array([[ 27,   2,  -4,   1],
       [ 44,   0,  -9,   0],
       [ 36,  -4, -13,  -8],
       [ 32,   7,   9, -17]])
->
array([[ 2, -4],
       [ 0, -9]])

array([[ 27,  14, -26,  39, -12],
       [ -4,  56, -36,  -5,  25],
       [ 19,   8, -20,  55, -19]])
->
array([[ 14, -26],
       [ 56, -36]])

array([[-19, -13, -30],
       [-35, -25, -56],
       [-25, -18, -39]])
->
array([[-13, -30],
       [-25, -56]])

array([[ 43,  25,  44],
       [ 49,  52,  49],
       [-10,  -7, -13],
       [  1,  -6,  -1],
       [ 28,  23,  28]])
->
array([[25, 44],
       [52, 49]])

array([[-50,  10,  42],
       [-15,  23,  28]])
->
array([[10, 42],
       [23, 28]])

array([[-15, -57,  42,  15],
       [ -6,   8,  -9,  24],
       [ 29,  43, -53, -36]])
->
array([[-57,  42],
       [  8,  -9]])

array([[ 19,  12,   9, -13,  -5],
       [-40, -21, -18, -15,  42],
       [ 20,  40,  46, -18, -35],
       [-26, -13, -10,   3,   6]])
->
array([[ 12,   9],
       [-21, -18]])
---
array([[-11,  26,  34,  -2,   0,  11, -27,   8,  25,  -8,  29],
       [-21,  47, -18,  -4,  -2,  -3,   7, -56,  17,  17,   2],
       [-22,   1,  20,   4, -10,  -6,  19, -15,  18, -16,  24],
       [ 15,   0,  -7, -43,  26,  25,   0,  27,  28,   1, -18],
       [  7,  10,  -1,  -6, -27, -11, -11,   9, -11,   7,  18],
       [-19, -16, -27,  31,   0,  15,  16,   3,  16,  11,  -6],
       [  7, -11,  38,  25,  -4,  18,  10,  19, -19, -23,  -5]])
->
array([[-11, -21, -22,  15,   7, -19,   7],
       [ 26,  47,   1,   0,  10, -16, -11],
       [ 34, -18,  20,  -7,  -1, -27,  38],
       [ -2,  -4,   4, -43,  -6,  31,  25],
       [  0,  -2, -10,  26, -27,   0,  -4],
       [ 11,  -3,  -6,  25, -11,  15,  18],
       [-27,   7,  19,   0, -11,  16,  10],
       [  8, -56, -15,  27,   9,   3,  19],
       [ 25,  17,  18,  28, -11,  16, -19],
       [ -8,  17, -16,   1,   7,  11, -23],
       [ 29,   2,  24, -18,  18,  -6,  -5]])

array([[ -9, -23,  52,  40,  27,  40,  34,  21, -31],
       [ 52,  56, -29, -34, -31, -32, -34, -27,  39],
       [  5,  19, -27, -12, -19, -26, -17, -32, -13]])
->
array([[ -9,  52,   5],
       [-23,  56,  19],
       [ 52, -29, -27],
       [ 40, -34, -12],
       [ 27, -31, -19],
       [ 40, -32, -26],
       [ 34, -34, -17],
       [ 21, -27, -32],
       [-31,  39, -13]])

array([[ 27, -23, -19,   1,  45,  -5, -10],
       [-26,   3,   7, -16, -22,  -5,  -6],
       [-21, -35,  -7, -43,  10, -35,  15]])
->
array([[ 27, -26, -21],
       [-23,   3, -35],
       [-19,   7,  -7],
       [  1, -16, -43],
       [ 45, -22,  10],
       [ -5,  -5, -35],
       [-10,  -6,  15]])

array([[17, 46],
       [21, 16]])
->
array([[17, 21],
       [46, 16]])

array([[ 37,  48, -31, -28,  28,  42, -52],
       [-11,   1,  50,  17, -14, -24, -26]])
->
array([[ 37, -11],
       [ 48,   1],
       [-31,  50],
       [-28,  17],
       [ 28, -14],
       [ 42, -24],
       [-52, -26]])

array([[ 27,  31,  12,  49,  41,  20, -31, -12],
       [-40,  37,   9, -23, -14,  47, -18, -11],
       [-27,  19, -26,  32,  40, -39, -27,  -8],
       [-31,  27, -23, -24, -11,  23,   6, -11],
       [ -3,  44,  35,   5,  49,  14,   5,   6],
       [-37, -36,  -3, -36,  -9,  24, -39,  20]])
->
array([[ 27, -40, -27, -31,  -3, -37],
       [ 31,  37,  19,  27,  44, -36],
       [ 12,   9, -26, -23,  35,  -3],
       [ 49, -23,  32, -24,   5, -36],
       [ 41, -14,  40, -11,  49,  -9],
       [ 20,  47, -39,  23,  14,  24],
       [-31, -18, -27,   6,   5, -39],
       [-12, -11,  -8, -11,   6,  20]])
---
array([[ 15, -31, -13,  37],
       [  5,  49, -24, -36],
       [ 18, -13,  -3,   7],
       [ 42,  22,  -7,  47]])
->
array([[-31, -13],
       [ 49, -24]])

array([[ -8, -10,  -1],
       [ 11,  46, -25],
       [ 27, -38, -14]])
->
array([[-10,  -1],
       [ 46, -25]])

array([[  0,   0,  13],
       [ 40, -21, -16],
       [-38,  55, -32]])
->
array([[  0,  13],
       [-21, -16]])

array([[-23,  13,  13,  -9],
       [ -4,   6,  43, -21],
       [-28, -11,   5,  14],
       [-20,  28,   3, -13],
       [  6,   7,  36,   1]])
->
array([[13, 13],
       [ 6, 43]])

array([[-32, -34, -29, -46],
       [-41, -37, -33, -50],
       [ 50,  39,  52,  46],
       [-47, -39, -41, -35]])
->
array([[-34, -29],
       [-37, -33]])

array([[-16, -47, -16],
       [  4,  28,  18],
       [ 16, -12,  11]])
->
array([[-47, -16],
       [ 28,  18]])
